Below are the code and all the weights of a small trained network. Each question names an input and a target symbol and asks about switching units off, where a switched-off unit gives its printed mean instead of its output.

import numpy as np


def w(rows, s, z=0):
    codes = np.array(rows[::2]) - 128.0
    scale = np.full(codes.shape[1], s)
    scale[-1] = z or s
    return codes * scale


def norm(h):
    return h / np.sqrt((h * h).mean(-1, keepdims=True) + 1e-5)


def f(y):
    return y / 2 * (1 + np.tanh(0.7978845608 * (y + 0.044715 * y**3)))


def softmax(a):
    e = np.exp(a - a.max(-1, keepdims=True))
    return e / e.sum(-1, keepdims=True)


def log_softmax(a):
    a = a - a.max(-1, keepdims=True)
    return a - np.log(np.exp(a).sum(-1, keepdims=True))


def net(x, mask):
    ids = ['βγθμξσφω'.index(c) for c in x.split()]
    T = len(ids)
    res = E[ids] + P[:T]
    r = norm(res)
    for j in range(3):
        rows = slice(2 * j, 2 * j + 2)
        q, k, v = (r @ M[0][rows].T for M in (Q, K, V))
        z = softmax(np.where(np.tri(T) > 0, q @ k.T / 2**0.5, -1e9)) @ v
        o = O[0][rows]
        res = res + np.where(mask[j], z, o[:, -1]) @ o[:, :-1]
    y = f(norm(res) @ A[0][:, :-1].T + A[0][:, -1])
    res = res + np.where(mask[3:11], y, B[0][:, -1]) @ B[0][:, :-1]
    return log_softmax(norm(res)[-1] @ U[:, :-1].T + U[:, -1])


Q, K, V, O, A, B = {}, {}, {}, {}, {}, {}
E = w([
[96,98,213,197,84,130,104,193,215],'β',
[211,100,174,62,127,103,132,110,150],'γ',
[158,180,208,100,52,90,200,61,149],'θ',
[142,106,157,174,29,100,200,172,195],'μ',
[158,168,124,90,94,208,94,145,91],'ξ',
[193,82,50,173,70,147,11,149,172],'σ',
[132,57,137,155,166,251,44,163,96],'φ',
[123,22,182,181,193,154,131,178,138],'ω',
],0.014)
P = w([
[156,195,132,166,229,159,177,127,192],'0',
[254,176,185,162,155,131,125,182,63],'1',
[145,182,145,173,214,167,180,116,193],'2',
[213,119,206,139,112,164,147,154,81],'3',
[127,179,141,174,207,166,187,116,198],'4',
[181,103,194,117,97,169,159,160,86],'5',
[115,176,142,169,206,161,190,113,200],'6',
[144,88,184,103,80,167,165,163,84],'7',
[93,172,141,156,200,163,191,110,200],'8',
[104,76,168,84,63,159,167,166,82],'9',
[79,171,145,156,194,161,193,104,199],'10',
[60,69,142,58,48,145,164,175,78],'11',
[69,176,135,145,197,161,193,108,200],'12',
[6,77,93,19,45,103,147,204,53],'13',
],0.0071)
Q[0] = w([
[195,51,127,41,140,91,121,59,106],'H1',
[180,130,110,135,41,133,160,167,107],'H1',
[134,160,122,175,148,157,141,141,68],'H2',
[135,140,229,163,91,107,174,254,130],'H2',
[132,204,109,59,130,215,96,92,114],'H3',
[147,175,108,136,60,101,188,128,149],'H3',
],0.018)
K[0] = w([
[182,79,104,82,155,51,123,33,105],'H1',
[150,165,94,140,27,109,123,119,164],'H1',
[116,127,126,80,126,187,136,156,108],'H2',
[1,97,173,45,112,48,164,175,105],'H2',
[154,224,90,125,142,224,168,95,66],'H3',
[133,175,154,75,55,79,199,126,161],'H3',
],0.016)
V[0] = w([
[98,64,78,79,74,142,135,109,101],'H1',
[81,178,99,32,80,88,99,200,185],'H1',
[115,79,91,62,102,107,98,124,203],'H2',
[196,143,236,114,164,133,182,177,187],'H2',
[111,100,133,114,56,134,137,106,79],'H3',
[7,107,91,110,115,96,119,157,77],'H3',
],0.012)
O[0] = w([
[166,177,134,139,85,127,95,173,172,75],'H1',
[131,63,188,171,202,152,136,56,42,100],'H1',
[81,119,85,108,219,152,174,132,91,113],'H2',
[184,207,79,100,175,100,109,133,57,251],'H2',
[153,105,100,125,204,121,50,145,161,118],'H3',
[255,225,124,130,108,94,138,134,91,45],'H3',
],0.0055,0.016)
A[0] = w([
[253,167,136,183,149,132,51,102,97,56],'N1',
[24,76,78,125,89,126,122,93,110,86],'N2',
[23,54,124,83,60,102,145,147,101,56],'N3',
[125,130,89,165,124,144,116,52,139,92],'N4',
[115,97,129,99,76,119,96,154,38,148],'N5',
[157,89,115,96,141,113,112,128,80,255],'N6',
[148,121,65,170,132,146,174,63,145,143],'N7',
[110,94,134,84,120,124,82,115,85,159],'N8',
],0.018,0.0042)
B[0] = w([
[206,250,115,76,190,73,83,159,126,173],'N1',
[174,133,164,141,88,138,144,48,84,204],'N2',
[98,151,80,115,188,83,85,218,162,200],'N3',
[146,112,112,78,221,161,176,164,142,140],'N4',
[97,78,133,134,92,151,178,73,122,255],'N5',
[162,179,150,130,129,119,76,131,136,236],'N6',
[119,109,158,133,80,106,93,153,157,167],'N7',
[120,103,112,156,88,118,192,159,110,212],'N8',
],0.02,0.0094)
U = w([
[85,190,94,110,93,241,40,98,165,165],'β',
[94,94,155,168,56,73,123,172,181,137],'γ',
[205,236,136,105,141,96,79,134,96,189],'θ',
[203,56,126,126,194,144,98,97,177,118],'μ',
[95,189,184,254,206,134,121,93,139,66],'ξ',
[184,125,170,148,34,179,197,70,72,35],'σ',
[87,142,15,98,190,113,150,207,129,247],'φ',
[82,157,182,5,141,146,150,79,201,6],'ω',
],0.009,0.0023)

Each question gives the input, a string of symbols that net reads in full, and the target symbol t.
The units are the heads (2 rows each of Q, K, V and O) and the neurons (one row each of A and B). Each row of codes is followed by its name. A weight is (code - 128) times the scale printed after its matrix; where a second scale follows, it is the last column's (O, A, B and U).
mask holds one flag per unit, heads first, then neurons. A switched-off unit (its flag False) gives its mean, the last column of its rows in O or B, instead of its output. The means were averaged over made-up inputs and are rounded, as every weight is.
A unit's drop is (log p(t) with every unit on - log p(t) with that unit switched off) / (log p(t) with every unit on - log p(t) with every unit switched off).
The circuit of an input: a set's keep is (log p(t) with only the set's units on - log p(t) with every unit switched off) / (log p(t) with every unit on - log p(t) with every unit switched off). Starting from all 11 units, units are removed one at a time, each time the one whose removal leaves the highest keep (on an exact tie, the one counted first), for as long as the keep stays at least 0.8.
units of the circuit, in order: the units of the circuit, biggest drop first
unit that matters most: the unit with the biggest drop
top k neurons: the k neurons with the biggest drops, biggest first
which heads matter: for each layer, one digit per head in row order, 1 if its drop is at least 0.15 and else 0, layers parted by /
input γ φ γ γ, target γ: unit that matters most -> H3
input ω σ γ μ θ γ, target σ: top 3 neurons -> [N8 N5 N3]
input γ ω ω μ ξ γ θ β ω γ ω μ ω σ, target θ: units of the circuit, in order -> [N1 H1]
input ω ξ θ σ γ ω, target σ: top 2 neurons -> [N5 N3]
input μ ξ ξ ω, target θ: units of the circuit, in order -> [H2 N1]
input σ σ θ φ μ φ ω ω, target σ: which heads matter -> 011
input β ξ γ γ μ φ, target θ: which heads matter -> 001
input φ ξ γ θ, target θ: which heads matter -> 010
input μ β ω μ μ φ μ β, target σ: units of the circuit, in order -> [H3 H2 N3]
input ξ μ θ ξ μ φ θ θ, target γ: top 2 neurons -> [N2 N1]
input β σ γ ξ φ θ ξ σ, target σ: top 3 neurons -> [N2 N5 N7]
input θ ω ξ ω γ ξ ξ β σ β μ μ, target σ: top 2 neurons -> [N1 N3]
input ξ θ σ ω σ σ, target γ: top 3 neurons -> [N3 N2 N1]
input γ μ σ μ μ θ ξ μ θ φ ω ω ω φ, target σ: top neuron -> [N5]
input μ μ ξ θ β μ ξ γ ω φ φ ω φ γ, target σ: which heads matter -> 111
input φ ω θ, target ω: top 4 neurons -> [N3 N8 N6 N2]
input γ σ θ μ β ξ φ θ μ σ γ μ ω φ, target σ: top 2 neurons -> [N2 N5]
input γ μ φ, target β: top 3 neurons -> [N8 N5 N3]
input ξ σ φ, target β: which heads matter -> 100
input μ ξ μ σ φ β ξ μ ω β, target σ: which heads matter -> 111
